Q: [-37 -49 -35 -34  91  -9 -26]
A: -26
Q: [-86 -42 -14  74]
A: 74
Q: [ -5 -16   2 -94   0 -16  16]
A: 16
Q: [-33 -59  67  76  98]
A: 98
Q: [-63 -92   4   7  90 -15]
A: -15
Q: [  6 -84  28 -32 -61]
A: -61
Q: [-35  24 -34 -30  77  63]
A: 63
Q: [-16 -59  86  -4 -40  47]
A: 47
---
[-34  15 -79 -65 -53] => -53, -34

[[ 26 -29 -31  57]
 [ 29  78  -3  20]
 [-25  55  32 -28]] => 57, -25

[-33  81 -50  89   5] => 5, -33

[[-18   6 -24 -85]
 [-18   6 -24 -70]
 [-90   6 -24 -40]] => -85, -90

[ 52 -77 -38 -21  93 -61 -43] => -43, 52

[[ 64  24  52  89]
 [-32 -39 -26 -46]
 [  4 -41 -16 -62]] => 89, 4

[[  9  -3  83  26   2  35  -4]
 [ 11 -10 -46  19   9   2   5]
 [ 10 -11 -45  23   7   7  10]] => -4, 10
---
[[ -4  32   3  27  -1 -11  12]
 [ 77  31 -35  73  13  -4  20]] Out: -1

[[-36  25  60 -95 -45]
 [-19  52  67  26   9]] Out: 60

[[-76 -75 -72 -14 -36 -51 -45]
 [  8 -68  -2 -51  64 -26 -56]] Out: -36

[[-53  -1 -55  31 -89  -4  20]
 [-12  31 -13   4   9 -18 -28]] Out: -89

[[-58  34 -57   5  25]
 [ 52  22  45 -52 -84]] Out: -57

[[ 74  67 -28  43]
 [ -1  37  -7  33]] Out: 67
---
408  325  745  786  792  682
545  545  774  635  714  818
596  582  586  374  287  150
Out: 408

 22    7   34  -11  -26    5    9
 -7    1   27   47   13   21    2
 10    8   34   27  -10   14  -12
Out: 22

44  48  67  48
28  24  97  19
31  33  82  34
Out: 44

6965  5169  5035  5307  5968  5128  4696
2985  5835  5777  2580  8162  6190  5674
1146  3580  3547  1550  5287  3454  3471
Out: 6965

3  4  4  4
1  1  1  2
9  4  5  7
Out: 3

233  346  586  934   68  519
310  538  852  645   76  306
113  165  152  909  220  632
Out: 233

208  126  203  209   38  125
197  126  194  199   50  131
196  118  193  198   53  124
Out: 208
---
[[ 13   8 -30  31 -21]
 [ 66  75 -25 -57   0]
 [  2  64 -43 -83  -1]] ⇒ -83

[[-27 -58  -8 -44]
 [  4 -21 -50 -24]
 [ 16  44  24 -98]] ⇒ 24

[[ 73 -18  48 -22   6  51  23]
 [  4 -18 -10 -65  35   9  10]
 [ 17 -85  21  57  64  34  11]] ⇒ 34

[[-21 -11   7 -33  18   3]
 [-42  29  79 -21  45 -21]
 [ 32   1  24   2 -33   3]] ⇒ -33

[[-69  12  12 -61  50  14]
 [-49 -74 -73  -7 -12 -70]
 [-50 -20 -21 -41  15 -24]] ⇒ 15

[[-18  38 -31 -41 -68]
 [-22  27  26  68 -67]
 [ -4  -5  36  71  -3]] ⇒ 71

[[ 31  33  -1 -25]
 [-54 -28 -90 -74]
 [  5  31 -44 -46]] ⇒ -44
---
[[ 0.343 -1.157  0.570 -1.006 -0.374 -1.120]
 [ 1.137  1.888  0.410  1.686 -1.436 -0.591]] → -1.436

[[ 193.747   98.095 -157.557  204.548   71.795  -63.634]
 [ 206.064  -15.074 -123.421  180.364  112.229  -19.670]] → 112.229

[[  6.914   1.431   2.689  -0.821  -0.039  -2.481]
 [-10.104  -7.020  -8.918  10.659 -14.554  11.489]] → -14.554

[[ 0.03  0.14  0.07  0.15  0.09]
 [ 0.15  0.07  0.15 -0.19  0.13]] → -0.19

[[ -62.24   18.38   -6.83 -178.81 -184.58]
 [ -56.07   64.86  192.45 -202.62 -172.58]] → -202.62

[[ -12.822  -67.536 -128.364 -175.674]
 [ -78.919  120.010  146.505  194.556]] → 146.505
---
[[-49  22  51  54]
 [ 53 -64  19  -4]
 [-58  20  88  79]] | 51

[-86 -32   4   2 -12  25] | -12

[ 39  57  -6 -94] | -6

[ -1   1  30 -39 -73 -36] | -73

[ 23  88  14 -11   0  11   4] | 11

[[ 73  77 -20 -67  57  94]
 [-58 -49 -75  38  56 -56]] | 57

[  4  23  36  97  72 -16  83] | -16

[[ -6  -3 -20  -7  20]
 [-31 -12  -5  17  80]] | -7

[[ 10 -11 -17  -9  21 -10 -70]
 [-24  19  40  -6  38  -3  34]] | -10

[-43   4  22 -74 -67  -2] | -67
---
[[-42 -98 -22 -27  17  -8 -29]
 [-33 -71 -15 -25  -5  -9 -44]] => 17

[[ 30 -46 -77 -41  -9]
 [ -5 -24  60  33  40]] => -9

[93 57 15 28 36 54] => 36

[-81 -17 -65  21   4  -2  -1] => 4

[[ 25  60  44  23  21   8]
 [-27  99   3  26  25  79]
 [ 16  71  25  24  22  33]] => 21

[[ 19 -42  21  22 -23  19]
 [ 26   1  34  28 -11 -11]
 [-25  53  -4  -3  18 -71]] => -23

[[-98 -23  17  14  39]
 [ 84 -56  18 -83 -86]] => 39

[27 98 93 62 66 63  3] => 66
---
[250 167 190  47] >> 250, 190

[[352   6 331 947]
 [893 887 876 812]] >> 947, 893

[ 178  900  157 -606  947] >> 947, 900

[ 88 204 161  53 133] >> 204, 161

[6 7 4 1] >> 7, 6

[[115 180 124 104  86  89]
 [ 36 138 220 216  94 203]] >> 220, 216
